Start here and follow the symbols in turn, left to right. Where do you end up?
Answer with the unit's row, about right, then its name.
0.724,0.953,-1.463,-1.32,0.351,0.627,1.111,2.276,-0.014,0.181,-0.86
~ -> 0.9,0.737,0.462,-1.576,0.42,1.624,0.645,1.191,1.291,0.648,-0.931 {~,!,%}
0.325,0.852,0.435,-0.771,0.449,-0.214,0.653,-1.834,-0.52,0.342,2.239
& -> 0.907,0.695,-0.789,-0.826,0.714,-0.515,0.574,0.959,0.063,0.298,2.276 {!,$}
0.504,0.393,0.117,0.158,-1.378,-0.06,0.521,-1.975,1.185,0.405,-0.699
~ -> 0.495,0.943,-0.355,0.421,-1.379,0.192,0.688,-1.883,-0.513,-0.262,-0.985 {§,&}
0.809,0.785,0.08,-0.746,-1.718,0.441,0.453,1.41,-0.586,-0.98,2.063
! -> 0.572,0.684,-0.989,0.427,-1.96,-0.023,0.637,0.943,-0.644,0.218,2.158 {§,$}
0.747,-1.541,0.862,0.603,-1.036,0.074,0.715,1.118,-0.556,-0.38,2.063
$ -> 0.891,-1.93,-0.863,0.693,-1.324,0.29,1.67,1.368,-0.303,0.193,-0.38 {^,§}
-2.03,0.856,0.411,0.115,-1.553,0.011,-1.925,0.825,-0.213,-0.404,-0.504
@ -> -1.771,0.601,-0.627,0.469,-2.149,0.417,0.322,1.146,-0.665,-0.411,-0.981 {§,*}
0.986,-1.439,0.277,0.443,-1.479,0.398,-2.097,1.366,-0.117,0.328,-1.325
^ -> 0.557,0.711,-0.582,0.148,-2.289,-0.15,-2.066,0.801,-0.56,-0.204,-0.538 {§,@}
0.797,-1.731,0.014,-1.159,1.658,-0.642,-1.865,0.572,-0.472,0.313,-0.642
^ -> 1.032,0.761,-0.756,-0.645,-0.118,-0.473,-2.121,1.387,-0.703,-0.068,-0.738 {!,@}
0.93,-1.678,-0.906,-0.801,1.251,-0.406,1.296,1.538,-0.495,0.091,-0.944
@ -> 1.014,-1.249,0.542,-1.478,1.424,-0.838,-1.763,0.996,-0.631,-0.264,-1.037 {^,!,@}
0.423,1.005,0.295,0.709,0.71,0.637,0.214,-2.437,-0.675,-0.151,1.784
% -> 0.722,-0.111,-0.411,0.284,0.67,-0.224,0.401,-2.093,-0.774,-0.041,1.891 {$,&}
-1.872,0.58,0.277,-0.782,0.616,-0.579,-2.017,0.548,-0.235,0.358,-1.186
* -> 0.703,0.329,-0.784,-1.013,0.595,0.054,-2.296,1.069,-0.554,0.218,-0.889 {!,@}
-1.835,0.447,-0.534,0.479,0.395,-0.808,-2.429,1.135,-0.426,0.424,-0.858
$ -> -1.647,0.416,0.168,0.313,-0.071,-0.418,-1.805,1.269,-0.725,-0.481,1.752 {*,$,@}
-1.004,-1.719,0.388,0.294,1.254,0.796,0.671,1.031,0.18,0.05,-0.896
^ -> -2.079,0.963,-0.607,0.237,1.005,1.308,0.604,1.171,-0.477,-0.082,-0.923 {%,*}
0.772,0.779,0.12,0.586,0.752,0.815,-2.111,1.31,1.035,0.231,-0.678
~ -> 0.593,0.352,-1.348,0.532,0.664,0.854,-2.182,1.355,-0.581,0.205,-1.044 {%,@}
0.855,1.2,-0.834,0.409,1.115,1.104,0.916,1.602,1.741,0.0,-1.168
% -> 0.853,0.935,0.452,0.811,0.72,-0.844,0.843,1.495,1.549,0.355,-1.435 {~}
0.923,1.263,0.318,0.916,0.288,1.315,0.908,2.066,-0.672,0.1,-1.07
~ -> 0.767,1.058,-1.513,0.051,0.516,0.855,0.723,1.266,1.724,-0.108,-1.468 {~,%}
-1.621,0.307,0.292,0.67,-1.594,0.007,0.09,-1.941,-0.046,0.581,-1.032
§ -> -1.965,0.902,-0.297,0.258,0.094,-0.734,0.731,-1.986,-0.596,0.304,-0.723 {*,&}
1.439,0.707,0.784,-1.607,0.348,-1.044,0.906,1.719,-0.571,0.405,-1.189
! -> 0.966,1.408,-1.307,0.527,1.02,-0.768,0.577,1.814,-0.658,0.406,-1.344 {}
-1.964,0.669,0.228,-1.046,0.683,-0.41,0.82,1.106,-0.72,-0.083,1.764
* -> 1.135,0.392,-0.976,-0.86,0.688,-0.716,0.885,1.499,-0.222,0.001,2.556 {!,$}
0.81,1.125,0.191,0.256,-2.158,0.105,0.174,1.491,-0.534,0.212,-1.04
* -> -1.651,0.697,-0.926,0.532,-1.646,0.362,1.018,0.871,-0.377,0.119,-0.816 {§,*}
-1.059,-1.219,0.718,0.437,1.065,-0.741,1.256,0.653,-0.567,0.349,1.382
* -> 0.951,-1.219,-1.005,0.301,1.451,-0.526,0.778,0.649,-0.564,-0.358,1.843 {^,$}
{§,&}
! -> 1.228,0.361,0.146,-1.004,-1.424,-0.011,0.222,-2.71,-0.567,-0.798,-0.894 {!,§,&}
0.8,0.675,0.523,-0.837,0.366,-0.909,0.815,0.896,1.341,0.15,2.487
$ -> 0.748,0.907,-0.963,-0.956,0.843,-1.158,0.509,1.089,1.535,0.128,-0.839 {~,!}
-1.139,-1.323,-0.13,-0.657,0.741,-1.118,1.231,1.314,-0.359,-0.165,-0.769
^ -> -1.701,1.511,-1.021,-1.29,0.633,-0.49,0.87,1.411,-0.767,0.649,-1.196 {!,*}
0.865,-1.618,-0.75,0.62,1.282,0.871,1.151,0.75,-0.719,0.383,-0.627
$ ^ -> 0.552,0.829,-1.061,0.394,0.467,0.413,0.887,1.238,-0.336,0.006,2.452 {%,$}
0.792,0.389,-0.849,0.305,0.58,-0.658,0.78,0.711,1.068,-0.139,2.211
@ $ -> 0.863,0.804,-1.24,0.398,0.288,-0.549,-1.774,1.407,1.3,-0.036,-0.53 {~,@}
0.978,-1.958,-0.782,-1.343,0.68,-0.24,1.0,0.849,-0.655,-0.056,-0.585
@ ^ § § -> 0.925,0.64,-0.863,-1.32,0.776,-1.081,-2.392,1.017,-0.9,0.28,-0.963 {!,@}
0.842,1.156,-0.171,-0.655,-1.513,-0.186,-1.857,1.124,-0.502,-0.635,-1.306
§ -> 0.823,1.306,-0.831,-1.187,0.355,-0.422,-2.249,1.145,-0.37,0.33,-0.821 {!,@}
{*,&}
* & & -> 1.181,0.423,0.374,0.145,0.33,-0.812,0.398,-2.297,-0.592,0.105,-1.332 {&}
0.382,0.577,0.147,-0.755,-0.079,-0.581,0.175,-2.431,-0.209,-0.017,1.861
& -> 0.923,0.625,-0.788,-0.834,0.205,-0.526,0.932,1.096,-0.295,0.397,1.909 {!,$}
0.593,1.045,0.454,0.209,0.68,0.479,0.635,-1.668,-0.466,-0.025,1.357
& * -> -1.821,0.508,0.594,-0.446,0.511,0.893,0.512,0.649,0.215,0.173,2.19 {%,*,$}
1.165,0.873,0.422,-1.635,0.437,0.963,1.073,1.772,1.216,-0.776,-1.004
~ ! % -> 0.833,0.541,-1.382,0.873,0.536,-0.938,0.98,1.759,-0.68,-0.001,-1.254 {}
0.868,-1.822,0.596,0.182,1.266,1.396,-1.195,1.281,-0.358,0.591,-0.393
% -> 0.665,-1.685,-0.752,0.237,1.002,-1.257,-1.52,0.83,-0.67,0.096,-1.546 {^,@}
1.009,0.348,0.424,0.39,0.479,0.326,-2.404,1.17,0.878,-0.153,-0.736
% @ -> 1.394,1.026,0.992,0.396,0.719,-0.549,0.684,1.242,1.514,-0.414,-1.284 {~}
0.686,-1.545,0.181,0.789,1.694,-0.635,1.029,1.537,-0.271,-0.321,-0.616
% ^ & -> 0.999,0.689,-0.904,0.43,0.473,0.604,0.953,-2.833,-0.788,0.23,-0.561 {%,&}
0.845,-1.545,0.328,0.66,-1.59,0.255,1.33,-2.361,-0.571,0.079,-1.01
§ & % -> 0.905,-1.917,-0.92,0.526,1.793,0.676,1.626,0.937,-0.278,-0.117,-1.135 {^,%}
-2.252,1.045,0.243,-1.281,0.406,-0.535,0.58,1.166,1.722,-0.269,-0.943
* -> 1.067,1.207,-0.61,-1.112,0.805,-0.547,0.862,1.232,0.907,0.064,-0.85 {~,!}
0.663,0.418,0.288,-1.235,-2.219,1.267,0.434,0.502,-0.819,-0.838,-1.373
§ & % -> 1.283,0.59,-0.867,-0.466,0.575,-0.406,0.423,-2.881,-0.208,0.267,-1.244 {!,&}
0.26,0.35,0.598,-1.161,0.715,-0.569,-2.41,1.122,0.824,0.354,-1.587
~ ! -> 0.237,1.433,0.334,0.498,0.189,-0.811,-2.56,0.786,-0.562,0.112,-0.787 {@}
-1.75,0.812,0.552,0.923,0.654,0.427,0.403,-2.959,-0.022,0.082,-0.804
& @ % $ -> -1.038,0.652,0.294,0.571,0.556,-0.123,-1.682,1.278,-0.422,-0.125,1.887 {*,$,@}
0.978,0.238,0.841,0.44,0.586,-0.423,0.843,1.032,-0.56,0.507,2.115
& % -> 0.607,0.77,-0.189,0.83,0.432,0.625,0.896,-1.854,-0.47,0.324,1.812 {%,$,&}
0.615,0.807,0.378,0.452,0.406,0.795,-1.338,-2.551,-0.312,0.048,-0.685
% -> 0.892,0.889,-0.482,0.337,0.566,-0.404,-1.281,-2.332,-0.515,0.626,-0.538 {&,@}
0.717,0.936,0.335,0.496,-1.343,0.252,-1.696,1.063,0.691,0.121,-0.726
@ -> 1.008,0.559,-1.043,0.791,-1.932,0.683,1.034,1.887,0.768,0.178,-1.509 {~,§}
-1.853,1.045,0.148,-0.226,0.383,0.36,0.835,0.711,-0.414,0.227,2.77
% @ * ! -> 0.077,1.099,0.157,-0.664,0.269,-0.559,-2.12,0.685,-0.535,0.119,2.193 {!,$,@}
-1.918,0.702,0.024,0.494,0.543,-0.998,-0.069,1.517,1.181,0.313,2.087
$ -> -1.963,0.719,-0.759,0.7,0.683,-0.787,0.622,1.671,0.93,-0.139,-1.418 {~,*}
-1.679,0.925,0.368,-0.784,-1.39,-0.117,0.763,1.503,-1.062,-0.899,-0.605
§ % * * -> -1.956,0.451,0.379,-1.461,0.559,0.956,0.69,1.577,-0.588,0.24,-1.043 {!,%,*}
-1.839,0.961,0.657,0.417,0.675,-0.426,-1.048,0.832,0.197,-0.25,1.93
* § @ -> 0.651,0.452,-1.033,0.744,-1.483,0.584,1.19,1.178,-0.116,0.209,2.216 {§,$}
0.531,-1.735,0.076,0.648,1.543,-0.776,-1.234,1.049,-0.336,0.161,2.172
@ $ -> 0.851,-1.622,0.791,0.17,1.705,-0.251,1.276,1.206,-0.793,0.217,-1.164 {^}
1.113,0.589,0.995,-1.038,1.196,-0.772,0.32,1.044,-0.848,-0.237,-1.465
~ @ -> 1.087,1.289,0.656,-0.857,0.458,-0.742,-2.229,0.696,1.375,0.01,-1.384 {~,!,@}
-1.968,0.497,-0.709,0.721,0.1,-0.695,0.871,0.984,0.024,-0.003,1.865
§ * ^ $ -> 0.874,-1.794,-1.074,0.051,-1.188,0.416,0.969,0.78,-0.193,0.113,-0.925 {^,§}
{%,$}
& & $ ^ -> 0.29,-1.682,-0.898,0.445,0.679,0.881,1.283,1.128,-0.658,0.07,-1.08 {^,%}
-1.962,0.836,0.447,0.188,0.295,0.409,0.772,0.969,-0.466,0.351,2.281
* -> 0.814,0.966,-0.986,0.432,0.573,0.989,0.609,1.563,-0.398,-0.033,2.312 {%,$}
0.572,0.724,0.036,0.423,0.183,1.289,-1.756,-2.368,-0.188,0.008,-0.91
% -> 0.323,0.655,-0.948,0.657,0.533,-0.218,-1.782,-2.221,-0.164,0.236,-0.83 {&,@}
-1.293,1.065,0.398,0.134,0.431,-0.882,1.016,-2.455,0.757,0.435,-0.708
& % % -> -1.551,1.022,-1.242,-0.016,0.241,-0.451,0.3,1.11,0.656,-0.023,-0.611 {~,*}
0.624,0.587,0.125,-0.836,0.269,-0.438,-1.587,1.069,-0.41,0.546,1.765
@ % $ % -> 1.548,0.854,0.25,-1.537,0.591,-0.869,0.908,0.911,-0.615,-0.209,-1.017 {!}
-1.704,0.826,-0.137,0.049,-1.666,1.523,0.899,0.524,-0.547,0.411,-0.871
% ! -> -1.453,0.822,0.513,-0.979,-1.465,-0.315,0.651,1.412,-0.343,-0.944,-0.84 {!,§,*}
0.266,-1.456,0.637,0.124,1.285,0.921,1.678,1.025,1.203,0.011,-1.629
% -> 1.01,-1.74,-0.777,0.43,0.851,-0.633,0.998,0.682,1.443,0.113,-0.871 {^,~}
0.53,0.041,0.255,-0.994,0.272,-0.65,-1.661,-2.297,-0.212,0.327,-1.024
@ & ~ @ -> 1.167,0.805,0.313,-1.116,0.124,-0.41,-2.337,0.864,1.036,0.096,-1.158 {~,!,@}
0.637,0.942,0.212,0.287,-2.248,0.039,0.638,1.07,-0.48,-0.109,-0.936
% ! % ^ -> 1.385,-1.602,0.592,-1.028,-1.711,0.129,1.292,1.464,-0.534,-0.525,-1.153 {^,!,§}
0.814,0.953,0.794,-0.775,0.7,-0.361,0.408,0.895,1.189,-0.03,2.601
! ^ ^ ! -> 0.927,0.574,0.3,-1.076,0.481,-0.162,0.574,1.202,0.849,0.236,1.968 {~,!,$}
0.229,-1.244,-0.166,-0.945,1.01,-0.304,0.928,-2.244,-0.339,-0.45,-0.757
! § ^ & -> 1.094,1.32,0.615,0.155,-2.21,0.222,0.597,0.723,-0.838,-0.094,-1.458 {§}
-1.551,0.574,0.019,0.485,-1.645,0.845,0.655,0.785,-0.421,-0.037,-0.62
% $ -> -1.873,0.792,-0.048,0.245,-1.783,-0.293,0.629,1.436,-0.171,0.046,1.838 {§,*,$}
{~}
& * & -> -1.944,0.749,-1.543,0.735,0.158,-0.659,0.596,0.396,0.967,-0.07,-0.354 {~,*}
0.469,-1.573,-1.206,1.106,-1.034,0.06,1.282,1.248,-0.405,0.36,-0.776
* * -> 0.586,-1.918,-1.07,-0.213,-1.428,-0.24,1.527,1.164,-0.452,0.114,-0.592 {^,§}
0.3,0.84,1.02,0.023,0.774,-0.881,-1.322,1.099,0.781,-0.166,1.797
@ -> 0.83,0.795,-0.612,0.572,0.822,-0.391,0.608,1.224,1.0,-0.035,2.216 {~,$}
